Below are the code and all the weights of a small trained network. Each question names an input and a class and asks about switching units off, where a switched-off unit gives its printed mean instead of its output.

import numpy as np


def w(rows, s, z=0):
    codes = np.array(rows[::2]) - 128.0
    scale = np.full(codes.shape[1], s)
    scale[-1] = z or s
    return codes * scale


def norm(h):
    return h / np.sqrt((h * h).mean(-1, keepdims=True) + 1e-5)


def f(y):
    return y / 2 * (1 + np.tanh(0.7978845608 * (y + 0.044715 * y**3)))


def log_softmax(a):
    a = a - a.max(-1, keepdims=True)
    return a - np.log(np.exp(a).sum(-1, keepdims=True))


def net(x, mask):
    res = np.array(x, float).reshape(1, 7) / 4 @ E
    u = 0
    for l in range(2):
        y = f(norm(res) @ A[l][:, :-1].T + A[l][:, -1])
        res = res + np.where(mask[u : u + 8], y, B[l][:, -1]) @ B[l][:, :-1]
        u += 8
    return log_softmax(norm(res)[-1] @ U[:, :-1].T + U[:, -1])


A, B = {}, {}
E = w([
[193,39,48,136,19,147,199,34,142,65,55,7],'x0',
[121,219,33,83,117,87,121,210,224,164,67,123],'x1',
[90,18,109,227,223,157,215,171,94,126,22,120],'x2',
[97,75,133,122,189,106,47,61,164,221,39,66],'x3',
[202,106,110,211,142,46,51,190,169,120,92,190],'x4',
[6,151,62,33,113,84,101,190,64,53,88,93],'x5',
[85,207,211,178,134,135,188,155,3,161,20,71],'x6',
],0.006)
A[0] = w([
[121,177,171,187,171,115,126,131,115,106,187,190,64],'L0N1',
[159,154,108,84,161,172,119,112,170,102,138,76,123],'L0N2',
[101,40,185,99,88,101,157,101,90,131,121,110,179],'L0N3',
[72,55,157,126,106,199,124,1,110,182,154,123,105],'L0N4',
[97,182,55,134,124,208,149,126,107,129,113,104,4],'L0N5',
[150,120,64,90,102,155,121,101,134,115,80,22,59],'L0N6',
[177,151,181,66,165,151,195,156,101,77,169,106,167],'L0N7',
[156,142,86,91,152,79,128,129,191,160,168,121,65],'L0N8',
],0.008,0.0019)
B[0] = w([
[183,67,144,113,58,127,165,64,73,125,95,34,215],'L0N1',
[114,113,123,161,142,163,187,35,154,160,129,137,162],'L0N2',
[150,158,126,131,139,168,113,75,154,108,70,229,202],'L0N3',
[75,86,162,161,152,64,107,99,101,119,157,188,253],'L0N4',
[136,110,121,51,103,115,99,193,57,93,85,130,157],'L0N5',
[65,55,203,3,48,51,152,103,180,134,95,80,227],'L0N6',
[73,122,63,165,144,144,167,179,45,76,42,208,195],'L0N7',
[148,84,63,140,156,176,171,115,171,187,182,160,194],'L0N8',
],0.0083,0.0049)
A[1] = w([
[126,86,109,63,179,192,132,65,105,87,102,89,69],'L1N1',
[126,178,177,148,78,126,193,187,143,112,146,87,153],'L1N2',
[143,122,150,81,163,180,47,131,160,96,130,110,4],'L1N3',
[74,97,71,117,123,220,126,114,112,168,150,192,101],'L1N4',
[164,103,97,218,199,114,41,131,156,173,3,82,129],'L1N5',
[177,188,145,184,59,170,215,164,51,55,148,168,54],'L1N6',
[121,131,101,129,133,123,121,144,118,142,66,95,183],'L1N7',
[185,143,69,129,107,95,33,150,104,64,217,146,89],'L1N8',
],0.0076,0.002)
B[1] = w([
[66,118,134,152,126,61,56,86,165,101,150,126,174],'L1N1',
[73,65,80,126,147,168,148,150,82,111,96,126,158],'L1N2',
[145,89,54,144,110,129,173,98,71,105,167,77,116],'L1N3',
[147,145,144,146,180,149,86,164,147,164,141,138,185],'L1N4',
[126,179,197,189,153,78,196,211,174,163,165,26,242],'L1N5',
[158,89,33,132,145,225,137,159,43,179,76,94,254],'L1N6',
[112,137,125,99,254,42,171,156,169,62,153,94,173],'L1N7',
[121,211,95,143,52,160,98,117,117,89,130,85,180],'L1N8',
],0.0097,0.0051)
U = w([
[60,166,94,104,168,133,136,185,98,75,90,126,159],'0',
[170,121,62,118,158,192,132,128,255,191,203,179,69],'1',
[129,120,181,217,186,69,186,231,180,149,107,58,143],'2',
[175,146,208,100,105,111,94,137,99,162,146,100,3],'3',
[79,52,179,233,191,127,98,60,99,84,139,197,85],'4',
[170,71,65,193,102,225,185,166,50,112,55,144,191],'5',
[70,51,135,68,75,56,159,45,197,50,56,94,163],'6',
[169,178,44,141,60,158,75,138,167,56,173,125,74],'7',
],0.0099,0.0037)

Each question gives the input, the list of numbers given to net, and the class t.
The units are the neurons (one row each of A and B). Each row of codes is followed by its name. A weight is (code - 128) times the scale printed after its matrix; where a second scale follows, it is the last column's (A, B and U).
mask holds one flag per neuron, layer by layer. A switched-off neuron (its flag False) gives its mean, the last column of its row in B, instead of its output. The means were averaged over made-up inputs and are rounded, as every weight is.
A unit's drop is (log p(t) with every unit on - log p(t) with that unit switched off) / (log p(t) with every unit on - log p(t) with every unit switched off).
The circuit of an input: a set's keep is (log p(t) with only the set's units on - log p(t) with every unit switched off) / (log p(t) with every unit on - log p(t) with every unit switched off). Starting from the 12 units with the biggest drops (on a tie, the unit counted first), units are removed one at a time, each time the one whose removal leaves the highest keep (on an exact tie, the one counted first), for as long as the keep stays at least 0.8.
units of the circuit, in order: the units of the circuit, biggest drop first
k most important neurons: the k neurons with the biggest drops, biggest first
k most important neurons of layer l: the k neurons of layer l with the biggest drops, biggest first
drop of u: that unit's drop, to one decimal
input [7,-8,6,5,7,-1,6], class 2: units of the circuit, in order => L1N5
input [-4,0,6,-4,5,-4,4], class 5: 2 most important neurons => L1N6; L0N1
input [8,6,4,-7,8,-1,-3], class 6: 3 most important neurons of layer 1 => L1N6; L1N4; L1N5
input [-4,7,-7,3,-8,4,-5], class 1: 2 most important neurons => L0N8; L0N2
input [1,-5,6,1,6,4,-8], class 2: 2 most important neurons => L1N5; L0N6
input [0,-8,-3,-3,0,0,1], class 5: 3 most important neurons => L1N6; L0N7; L0N6
input [6,-3,-5,-7,3,2,-3], class 5: 2 most important neurons => L1N6; L0N7
input [-5,0,5,6,-7,5,-3], class 4: units of the circuit, in order => L0N4; L0N6; L1N1
input [-6,-8,-3,-3,7,-6,-3], class 5: 3 most important neurons of layer 0 => L0N1; L0N6; L0N4
input [4,-8,-5,-8,-2,0,-4], class 5: 2 most important neurons => L1N6; L0N7
input [-1,-2,0,1,-1,4,-5], class 1: 3 most important neurons => L1N4; L0N1; L0N8
input [-4,-5,8,2,0,-5,1], class 2: 2 most important neurons of layer 0 => L0N6; L0N2
input [4,-5,-5,-3,4,5,-2], class 7: 2 most important neurons => L1N8; L0N1
input [5,-5,-1,0,8,-2,-6], class 7: most important neuron => L1N8
input [-2,6,1,7,-5,5,2], class 6: 2 most important neurons of layer 0 => L0N6; L0N7
input [-8,2,1,-8,0,3,-1], class 5: drop of L0N1 => 0.1
input [8,5,1,-2,4,-3,2], class 6: drop of L0N6 => 1.7
input [2,-2,7,5,-7,-8,-3], class 4: drop of L0N4 => 0.4
input [2,-1,5,7,-5,-8,-7], class 4: drop of L0N4 => 0.9
input [-3,7,4,-8,1,1,8], class 5: units of the circuit, in order => L1N6
input [-3,-5,8,1,1,8,6], class 2: 2 most important neurons of layer 1 => L1N5; L1N7
